Below are the code and all the weights of a small trained network. Each question names an input and a target symbol and asks about switching units off, where a switched-off unit gives its printed mean instead of its output.

import numpy as np


def w(rows, s, z=0):
    codes = np.array(rows[::2]) - 128.0
    scale = np.full(codes.shape[1], s)
    scale[-1] = z or s
    return codes * scale


def f(y):
    return y / 2 * (1 + np.tanh(0.7978845608 * (y + 0.044715 * y**3)))


def softmax(a):
    e = np.exp(a - a.max(-1, keepdims=True))
    return e / e.sum(-1, keepdims=True)


def log_softmax(a):
    a = a - a.max(-1, keepdims=True)
    return a - np.log(np.exp(a).sum(-1, keepdims=True))


def net(x, mask):
    ids = ['γδεζηλξπσ'.index(c) for c in x.split()]
    T = len(ids)
    res = E[ids] + P[:T]
    r = res
    for j in range(2):
        rows = slice(4 * j, 4 * j + 4)
        q, k, v = (r @ M[0][rows].T for M in (Q, K, V))
        z = softmax(np.where(np.tri(T) > 0, q @ k.T / 4**0.5, -1e9)) @ v
        o = O[0][rows]
        res = res + np.where(mask[j], z, o[:, -1]) @ o[:, :-1]
    y = f(res @ A[0][:, :-1].T + A[0][:, -1])
    res = res + np.where(mask[2:14], y, B[0][:, -1]) @ B[0][:, :-1]
    return log_softmax(res[-1] @ U[:, :-1].T + U[:, -1])


Q, K, V, O, A, B = {}, {}, {}, {}, {}, {}
E = w([
[117,167,23,108],'γ',
[176,108,58,92],'δ',
[202,214,129,172],'ε',
[178,142,178,160],'ζ',
[154,187,180,181],'η',
[114,165,79,126],'λ',
[255,141,195,157],'ξ',
[239,83,170,120],'π',
[202,140,132,139],'σ',
],0.015)
P = w([
[186,172,230,23],'0',
[130,172,98,180],'1',
[248,113,117,164],'2',
[103,225,190,91],'3',
[90,85,194,219],'4',
[224,133,82,149],'5',
],0.014)
Q[0] = w([
[101,124,185,86],'h0',
[150,104,162,246],'h0',
[72,134,132,139],'h0',
[189,105,171,128],'h0',
[160,95,202,170],'h1',
[58,122,204,183],'h1',
[216,184,75,160],'h1',
[165,204,179,10],'h1',
],0.012)
K[0] = w([
[71,146,190,179],'h0',
[147,106,98,168],'h0',
[91,113,134,188],'h0',
[127,107,141,127],'h0',
[210,126,91,118],'h1',
[159,73,64,247],'h1',
[191,147,146,46],'h1',
[56,199,139,83],'h1',
],0.013)
V[0] = w([
[75,144,169,210],'h0',
[142,180,132,19],'h0',
[194,124,114,9],'h0',
[127,101,185,1],'h0',
[90,220,168,199],'h1',
[162,237,194,219],'h1',
[140,59,171,133],'h1',
[168,217,42,166],'h1',
],0.0088)
O[0] = w([
[183,55,76,97,80],'h0',
[115,151,222,74,176],'h0',
[80,149,134,205,206],'h0',
[91,109,177,137,130],'h0',
[215,77,119,35,147],'h1',
[213,128,98,88,254],'h1',
[156,131,23,255,116],'h1',
[194,181,182,62,167],'h1',
],0.0076,0.013)
A[0] = w([
[106,101,128,153,254],'n0',
[170,80,5,184,31],'n1',
[59,116,199,78,78],'n2',
[181,121,17,140,115],'n3',
[155,122,40,191,108],'n4',
[128,157,174,163,95],'n5',
[204,182,142,135,140],'n6',
[108,180,175,41,118],'n7',
[154,93,161,130,196],'n8',
[105,166,118,157,112],'n9',
[83,58,151,124,116],'n10',
[50,114,80,150,150],'n11',
],0.012,0.0067)
B[0] = w([
[118,241,82,202,135],'n0',
[76,101,187,101,150],'n1',
[227,114,63,76,149],'n2',
[242,95,191,83,175],'n3',
[106,29,117,148,156],'n4',
[69,91,123,34,159],'n5',
[91,117,90,147,255],'n6',
[69,119,170,225,193],'n7',
[90,168,110,94,161],'n8',
[123,131,120,118,138],'n9',
[87,1,184,97,126],'n10',
[104,107,157,130,132],'n11',
],0.0082,0.025)
U = w([
[79,120,254,137,157],'γ',
[77,229,93,208,141],'δ',
[152,235,59,51,170],'ε',
[83,43,168,173,1],'ζ',
[92,85,134,60,60],'η',
[111,183,69,146,121],'λ',
[111,95,111,212,130],'ξ',
[32,54,103,224,36],'π',
[101,191,13,176,191],'σ',
],0.0088,0.0043)

Each question gives the input, a string of symbols that net reads in full, and the target symbol t.
The units are the heads (4 rows each of Q, K, V and O) and the neurons (one row each of A and B). Each row of codes is followed by its name. A weight is (code - 128) times the scale printed after its matrix; where a second scale follows, it is the last column's (O, A, B and U).
mask holds one flag per unit, heads first, then neurons. A switched-off unit (its flag False) gives its mean, the last column of its rows in O or B, instead of its output. The means were averaged over made-up inputs and are rounded, as every weight is.
A unit's drop is (log p(t) with every unit on - log p(t) with that unit switched off) / (log p(t) with every unit on - log p(t) with every unit switched off).
The circuit of an input: a set's keep is (log p(t) with only the set's units on - log p(t) with every unit switched off) / (log p(t) with every unit on - log p(t) with every unit switched off). Starting from the 12 units with the biggest drops (on a tie, the unit counted first), units are removed one at a time, each time the one whose removal leaves the highest keep (on an exact tie, the one counted first), for as long as the keep stays at least 0.8.
units of the circuit, in order: the units of the circuit, biggest drop first
most important unit: the unit with the biggest drop
k most important neurons: the k neurons with the biggest drops, biggest first
input ξ δ λ, target ζ: units of the circuit, in order	h1, n4, n1, n3
input δ π ξ, target δ: units of the circuit, in order	h1, n0, n3
input ε γ δ η ζ, target δ: units of the circuit, in order	h1, n0
input δ ζ ξ η ξ, target ξ: units of the circuit, in order	h0
input ξ ξ ξ, target ζ: 3 most important neurons	n4, n1, n3
input γ ξ ξ δ, target γ: 2 most important neurons	n7, n6
input ξ ξ ε, target ζ: units of the circuit, in order	h1, n4, n1, n3
input ε δ ε γ, target γ: units of the circuit, in order	n7, h1
input η σ ε σ ε δ, target η: 2 most important neurons	n7, n1
input σ ε ε ξ δ, target ε: units of the circuit, in order	h0, h1, n7
input π η γ, target π: units of the circuit, in order	h1, n4
input σ δ γ, target ξ: 2 most important neurons	n4, n5
input π ε ε δ γ, target ε: units of the circuit, in order	h0, h1
input ε π ε ε ξ, target ε: units of the circuit, in order	h0, h1, n7
input δ σ ε σ η, target ε: units of the circuit, in order	h0, h1
input γ ε η ε π, target η: most important unit	h0
input δ ζ π ξ π, target π: 2 most important neurons	n4, n3
input η ε ξ, target η: 3 most important neurons	n7, n3, n1
input η ε ε, target η: 4 most important neurons	n7, n3, n1, n4
input ξ σ ζ, target ζ: most important unit	h1
input δ ξ η, target δ: 2 most important neurons	n0, n3
